Below are the code and all the weights of a small trained network. Each question names an input and a class and asks about switching units off, where a switched-off unit gives its printed mean instead of its output.

import numpy as np


def w(rows, s, z=0):
    codes = np.array(rows[::2]) - 128.0
    scale = np.full(codes.shape[1], s)
    scale[-1] = z or s
    return codes * scale


def f(y):
    return y / 2 * (1 + np.tanh(0.7978845608 * (y + 0.044715 * y**3)))


def log_softmax(a):
    a = a - a.max(-1, keepdims=True)
    return a - np.log(np.exp(a).sum(-1, keepdims=True))


def net(x, mask):
    res = np.array(x, float).reshape(1, 4) / 4 @ E
    y = f(res @ A[0][:, :-1].T + A[0][:, -1])
    res = res + np.where(mask, y, B[0][:, -1]) @ B[0][:, :-1]
    return log_softmax(res[-1] @ U[:, :-1].T + U[:, -1])


A, B = {}, {}
E = w([
[211,130,61,74,77,202,61],'x0',
[96,226,164,50,150,211,158],'x1',
[255,186,101,119,194,72,147],'x2',
[176,102,230,51,138,69,44],'x3',
],0.008)
A[0] = w([
[114,141,43,218,104,190,196,102],'N1',
[182,112,203,84,102,102,115,78],'N2',
[51,72,161,122,85,159,123,143],'N3',
[49,136,186,196,197,39,181,111],'N4',
[134,34,103,221,61,75,72,3],'N5',
[90,108,177,183,190,69,182,115],'N6',
[116,130,181,75,154,78,64,92],'N7',
[182,114,34,85,35,139,60,72],'N8',
[181,101,56,88,50,137,87,60],'N9',
[107,141,234,91,75,99,47,75],'N10',
[177,109,86,89,90,194,76,138],'N11',
[77,218,223,67,133,210,177,59],'N12',
[158,126,193,71,118,90,95,60],'N13',
[129,125,218,104,83,102,64,124],'N14',
[80,208,51,209,137,176,201,50],'N15',
[216,114,55,157,231,49,116,55],'N16',
[74,255,151,24,134,199,115,44],'N17',
[51,114,148,133,82,144,78,68],'N18',
[128,67,166,230,36,128,75,100],'N19',
[228,220,138,107,216,93,187,115],'N20',
[84,66,198,144,48,196,90,101],'N21',
[50,141,119,151,74,143,72,76],'N22',
[192,111,84,120,58,220,98,153],'N23',
],0.0074,0.0019)
B[0] = w([
[200,125,136,189,2,87,56,235],'N1',
[156,164,82,185,51,103,109,172],'N2',
[74,175,99,154,161,182,145,186],'N3',
[60,149,196,98,117,90,163,218],'N4',
[123,37,136,82,153,134,58,194],'N5',
[68,127,231,86,116,86,169,190],'N6',
[151,155,127,167,57,102,134,175],'N7',
[87,155,198,71,114,88,169,215],'N8',
[75,120,190,86,124,104,159,191],'N9',
[175,145,114,186,77,129,105,187],'N10',
[67,154,226,104,160,96,194,205],'N11',
[161,19,135,86,144,136,80,243],'N12',
[172,174,127,165,78,126,90,174],'N13',
[177,150,98,193,69,118,130,178],'N14',
[173,146,120,131,45,98,83,240],'N15',
[31,146,74,94,196,210,52,214],'N16',
[166,31,131,83,146,134,72,253],'N17',
[33,191,94,117,161,187,135,166],'N18',
[116,76,93,116,178,171,97,178],'N19',
[44,158,97,122,167,226,90,241],'N20',
[45,195,65,146,168,210,128,192],'N21',
[88,184,102,151,140,144,115,166],'N22',
[96,158,204,97,109,95,209,220],'N23',
],0.0076,0.0075)
U = w([
[108,153,213,102,127,98,191,103],'0',
[100,193,50,137,178,190,94,116],'1',
[182,155,98,186,44,106,96,113],'2',
[144,4,114,94,158,142,74,94],'3',
[149,115,114,142,153,128,167,233],'4',
[200,121,65,171,182,108,223,8],'5',
],0.016,0.013)

Each question gives the input, the list of numbers given to net, and the class t.
The units are the neurons (one row each of A and B). Each row of codes is followed by its name. A weight is (code - 128) times the scale printed after its matrix; where a second scale follows, it is the last column's (A, B and U).
mask holds one flag per neuron, in row order. A switched-off neuron (its flag False) gives its mean, the last column of its row in B, instead of its output. The means were averaged over made-up inputs and are rounded, as every weight is.
A unit's drop is (log p(t) with every unit on - log p(t) with that unit switched off) / (log p(t) with every unit on - log p(t) with every unit switched off).
The circuit of an input: a set's keep is (log p(t) with only the set's units on - log p(t) with every unit switched off) / (log p(t) with every unit on - log p(t) with every unit switched off). Starting from the 12 units with the biggest drops (on a tie, the unit counted first), units are removed one at a time, each time the one whose removal leaves the highest keep (on an exact tie, the one counted first), for as long as the keep stays at least 0.8.
units of the circuit, in order: the units of the circuit, biggest drop first
top k neurons: the k neurons with the biggest drops, biggest first
drop when u is switched off: that unit's drop, to one decimal
input [-4,8,-3,-7], class 3: top neuron	(N12)
input [-5,7,2,3], class 3: units of the circuit, in order	(N12, N17)
input [2,6,4,-3], class 3: units of the circuit, in order	(N17, N12)
input [-4,-6,-3,-4], class 3: top 3 neurons	(N5, N19, N23)
input [3,-3,3,-1], class 4: top 2 neurons	(N17, N12)
input [0,3,6,-7], class 2: top 3 neurons	(N1, N15, N21)
input [2,-3,-5,5], class 1: top 2 neurons	(N21, N1)
input [-1,3,1,-2], class 4: top 2 neurons	(N5, N16)
input [8,-2,8,6], class 0: top 4 neurons	(N8, N11, N9, N23)
input [6,-4,7,6], class 1: units of the circuit, in order	(N16, N20)
input [-1,-6,8,-8], class 1: top 2 neurons	(N16, N20)
input [2,5,-6,6], class 1: top 3 neurons	(N21, N1, N18)
input [8,0,-2,7], class 0: top 2 neurons	(N11, N8)
input [-2,-6,2,-5], class 3: top 2 neurons	(N5, N16)
input [-1,-8,8,-7], class 1: units of the circuit, in order	(N16)
input [5,4,-3,-1], class 0: top 2 neurons	(N23, N11)
input [0,8,6,7], class 3: top 3 neurons	(N17, N12, N20)
input [6,5,-6,-8], class 2: top 2 neurons	(N1, N15)
input [6,8,-4,-7], class 3: drop when N18 is switched off	0.0
input [-3,-6,0,-5], class 3: units of the circuit, in order	(N5)
input [1,-3,-3,2], class 4: drop when N6 is switched off	-0.2
input [1,7,-2,5], class 3: drop when N17 is switched off	0.6
input [-3,2,6,8], class 2: drop when N7 is switched off	0.1
